Below are the code and all the weights of a small trained network. Each question names an input and a class and asks about switching units off, where a switched-off unit gives its printed mean instead of its output.

import numpy as np


def w(rows, s, z=0):
    codes = np.array(rows[::2]) - 128.0
    scale = np.full(codes.shape[1], s)
    scale[-1] = z or s
    return codes * scale


def f(y):
    return np.maximum(y, 0)


def log_softmax(a):
    a = a - a.max(-1, keepdims=True)
    return a - np.log(np.exp(a).sum(-1, keepdims=True))


def net(x, mask):
    res = np.array(x, float).reshape(1, 5) / 4 @ E
    y = f(res @ A[0][:, :-1].T + A[0][:, -1])
    res = res + np.where(mask, y, B[0][:, -1]) @ B[0][:, :-1]
    return log_softmax(res[-1] @ U[:, :-1].T + U[:, -1])


A, B = {}, {}
E = w([
[46,184,100,1],'x0',
[55,236,84,207],'x1',
[157,39,32,213],'x2',
[196,192,184,141],'x3',
[230,239,77,123],'x4',
],0.0063)
A[0] = w([
[124,95,111,104,2],'N1',
[67,169,100,201,55],'N2',
[78,53,60,124,173],'N3',
[170,174,120,208,78],'N4',
[110,78,70,65,91],'N5',
[148,27,63,181,172],'N6',
[144,72,156,105,50],'N7',
[85,136,165,36,199],'N8',
[105,142,100,211,62],'N9',
[153,69,57,83,107],'N10',
[113,131,255,161,135],'N11',
[156,192,101,128,78],'N12',
[154,140,251,129,177],'N13',
[116,221,88,56,160],'N14',
[131,90,177,75,55],'N15',
[180,148,92,164,57],'N16',
[146,89,145,110,52],'N17',
[199,4,79,172,203],'N18',
[103,67,230,94,100],'N19',
[118,108,87,121,28],'N20',
[111,96,98,132,13],'N21',
[162,92,129,102,24],'N22',
[74,143,80,222,79],'N23',
[126,175,52,107,142],'N24',
[208,142,97,146,104],'N25',
[86,153,74,163,114],'N26',
[157,44,61,203,175],'N27',
[116,19,62,128,146],'N28',
[102,150,120,215,46],'N29',
],0.012,0.0066)
B[0] = w([
[72,172,108,119,130],'N1',
[69,163,35,71,171],'N2',
[68,58,244,153,205],'N3',
[112,87,43,205,181],'N4',
[117,208,245,88,164],'N5',
[68,170,170,231,232],'N6',
[149,84,56,167,146],'N7',
[166,56,176,65,220],'N8',
[40,143,83,106,168],'N9',
[82,235,175,238,166],'N10',
[243,113,133,212,183],'N11',
[154,179,142,112,166],'N12',
[216,199,139,121,204],'N13',
[172,135,132,26,228],'N14',
[144,75,78,125,154],'N15',
[140,196,83,211,157],'N16',
[193,113,65,84,137],'N17',
[84,145,111,254,253],'N18',
[213,39,115,197,184],'N19',
[57,97,206,221,132],'N20',
[131,171,206,134,134],'N21',
[185,58,41,130,134],'N22',
[37,124,46,75,187],'N23',
[163,210,142,77,185],'N24',
[155,208,94,167,174],'N25',
[97,159,103,64,172],'N26',
[36,165,150,189,237],'N27',
[38,99,192,215,208],'N28',
[39,176,104,141,162],'N29',
],0.0085,0.011)
U = w([
[177,153,149,158,172],'0',
[95,124,165,157,230],'1',
[178,8,129,170,1],'2',
[66,179,69,108,66],'3',
[150,167,147,70,202],'4',
[150,183,121,168,133],'5',
[84,106,125,159,178],'6',
[105,77,181,90,23],'7',
],0.012,0.0058)

Each question gives the input, the list of numbers given to net, and the class t.
The units are the neurons (one row each of A and B). Each row of codes is followed by its name. A weight is (code - 128) times the scale printed after its matrix; where a second scale follows, it is the last column's (A, B and U).
mask holds one flag per neuron, in row order. A switched-off neuron (its flag False) gives its mean, the last column of its row in B, instead of its output. The means were averaged over made-up inputs and are rounded, as every weight is.
A unit's drop is (log p(t) with every unit on - log p(t) with that unit switched off) / (log p(t) with every unit on - log p(t) with every unit switched off).
The circuit of an input: a set's keep is (log p(t) with only the set's units on - log p(t) with every unit switched off) / (log p(t) with every unit on - log p(t) with every unit switched off). Starting from the 12 units with the biggest drops (on a tie, the unit counted first), units are removed one at a time, each time the one whose removal leaves the highest keep (on an exact tie, the one counted first), for as long as the keep stays at least 0.8.
circuit, biggest first: the units of the circuit, biggest drop first
top k neurons: the k neurons with the biggest drops, biggest first
drop when u is switched off: that unit's drop, to one decimal
input [-6,-3,1,2,-7], class 2: circuit, biggest first	[N19]
input [-2,6,4,-4,-1], class 3: top 2 neurons	[N23; N2]
input [-1,6,-6,-1,-7], class 0: circuit, biggest first	[N11; N28; N27]
input [-5,1,-8,3,-1], class 0: top 2 neurons	[N13; N11]
input [-2,3,-8,8,-5], class 0: top 2 neurons	[N13; N11]
input [8,-3,-7,-7,1], class 4: top 2 neurons	[N14; N28]
input [5,8,-2,-4,0], class 4: top 3 neurons	[N14; N18; N27]
input [6,1,4,3,8], class 4: top 2 neurons	[N14; N18]
input [-6,3,-6,0,-6], class 0: top 2 neurons	[N13; N3]
input [-2,1,-2,0,-3], class 2: drop when N5 is switched off	0.1
input [4,1,1,-4,-3], class 7: drop when N18 is switched off	0.2
input [-8,6,6,-8,8], class 3: drop when N1 is switched off	0.0
input [7,6,0,-6,1], class 4: drop when N14 is switched off	0.1
input [6,2,1,-6,1], class 7: top 2 neurons	[N3; N13]
input [2,-4,-1,4,2], class 4: top neuron	[N18]
